Below are the code and all the weights of a small trained network. Each question names an input and a class and asks about switching units off, where a switched-off unit gives its printed mean instead of its output.

import numpy as np


def w(rows, s, z=0):
    codes = np.array(rows[::2]) - 128.0
    scale = np.full(codes.shape[1], s)
    scale[-1] = z or s
    return codes * scale


def f(y):
    return y / 2 * (1 + np.tanh(0.7978845608 * (y + 0.044715 * y**3)))


def log_softmax(a):
    a = a - a.max(-1, keepdims=True)
    return a - np.log(np.exp(a).sum(-1, keepdims=True))


def net(x, mask):
    res = np.array(x, float).reshape(1, 7) / 4 @ E
    y = f(res @ A[0][:, :-1].T + A[0][:, -1])
    res = res + np.where(mask, y, B[0][:, -1]) @ B[0][:, :-1]
    return log_softmax(res[-1] @ U[:, :-1].T + U[:, -1])


A, B = {}, {}
E = w([
[87,149,28,2,180,12,163],'x0',
[62,73,142,178,99,161,194],'x1',
[186,138,50,110,105,178,140],'x2',
[88,122,28,97,81,108,1],'x3',
[23,232,130,125,64,81,80],'x4',
[179,150,165,84,38,94,190],'x5',
[192,30,139,100,192,84,166],'x6',
],0.0072)
A[0] = w([
[134,197,65,133,135,138,140,254],'neuron 1',
[73,173,151,140,132,143,129,182],'neuron 2',
[186,172,138,2,125,43,146,244],'neuron 3',
[184,120,141,83,192,112,103,231],'neuron 4',
[117,144,112,88,186,97,152,207],'neuron 5',
[148,163,202,115,106,156,170,224],'neuron 6',
[164,186,79,157,94,92,100,137],'neuron 7',
[53,165,170,140,171,86,84,166],'neuron 8',
[148,132,104,167,148,92,151,130],'neuron 9',
],0.011,0.0034)
B[0] = w([
[137,32,96,57,22,143,89,196],'neuron 1',
[168,184,68,144,105,138,29,186],'neuron 2',
[128,67,124,132,1,152,143,250],'neuron 3',
[154,89,203,151,62,63,231,194],'neuron 4',
[190,56,71,91,103,107,141,189],'neuron 5',
[193,84,110,138,131,128,63,199],'neuron 6',
[17,143,153,65,82,241,95,183],'neuron 7',
[196,189,10,96,119,42,106,207],'neuron 8',
[159,157,163,143,97,179,236,137],'neuron 9',
],0.0068,0.011)
U = w([
[83,136,150,146,71,172,56,218],'0',
[107,207,114,67,113,118,54,8],'1',
[116,89,180,157,186,119,121,70],'2',
[155,81,77,67,137,139,207,148],'3',
[126,141,143,120,255,107,156,95],'4',
[178,153,68,135,115,50,134,252],'5',
[160,89,215,165,110,56,157,104],'6',
[206,121,157,169,204,226,145,50],'7',
],0.0097,0.0034)

Each question gives the input, the list of numbers given to net, and the class t.
The units are the neurons (one row each of A and B). Each row of codes is followed by its name. A weight is (code - 128) times the scale printed after its matrix; where a second scale follows, it is the last column's (A, B and U).
mask holds one flag per neuron, in row order. A switched-off neuron (its flag False) gives its mean, the last column of its row in B, instead of its output. The means were averaged over made-up inputs and are rounded, as every weight is.
A unit's drop is (log p(t) with every unit on - log p(t) with that unit switched off) / (log p(t) with every unit on - log p(t) with every unit switched off).
The circuit of an input: a set's keep is (log p(t) with only the set's units on - log p(t) with every unit switched off) / (log p(t) with every unit on - log p(t) with every unit switched off). Starting from all 9 units, units are removed one at a time, each time the one whose removal leaves the highest keep (on an exact tie, the one counted first), for as long as the keep stays at least 0.8.
units of the circuit, in order: the units of the circuit, biggest drop first
k most important neurons: the k neurons with the biggest drops, biggest first
drop when u is switched off: that unit's drop, to one decimal
input [-8,3,1,2,0,-6,7], class 7: units of the circuit, in order => [neuron 3; neuron 1]
input [-7,4,-3,4,8,-6,-8], class 1: units of the circuit, in order => [neuron 8; neuron 2]
input [7,-7,-8,-7,7,1,-7], class 5: units of the circuit, in order => [neuron 8]
input [-1,-8,7,-8,-1,1,3], class 6: units of the circuit, in order => [neuron 4; neuron 8]
input [-8,6,0,4,-4,-2,4], class 7: units of the circuit, in order => [neuron 3; neuron 1]
input [1,-7,-3,5,-1,0,7], class 6: 2 most important neurons => [neuron 4; neuron 8]
input [-2,-2,4,1,-5,1,5], class 6: units of the circuit, in order => [neuron 4; neuron 8; neuron 7]
input [-3,6,-4,4,-3,-1,6], class 2: units of the circuit, in order => [neuron 3; neuron 8; neuron 1]
input [-8,-1,3,5,-1,-6,3], class 7: 3 most important neurons => [neuron 3; neuron 1; neuron 7]
input [-5,-8,-4,-8,5,-7,-2], class 5: 2 most important neurons => [neuron 8; neuron 7]
input [8,-8,-3,-2,2,8,-6], class 0: 2 most important neurons => [neuron 3; neuron 7]
input [1,-4,8,7,1,1,7], class 3: 2 most important neurons => [neuron 4; neuron 2]
input [-7,-4,-7,-5,-5,-4,-8], class 7: 4 most important neurons => [neuron 3; neuron 1; neuron 7; neuron 6]
input [-3,-7,2,0,-7,-8,5], class 6: units of the circuit, in order => [neuron 4]
input [-4,-7,0,5,6,-5,-6], class 1: 2 most important neurons => [neuron 8; neuron 3]
input [-4,0,0,-4,-6,2,-4], class 7: drop when neuron 4 is switched off => 0.1
input [-8,8,2,0,-3,6,-6], class 7: drop when neuron 7 is switched off => 0.2
input [2,2,-6,3,8,-6,-1], class 5: drop when neuron 1 is switched off => 0.0
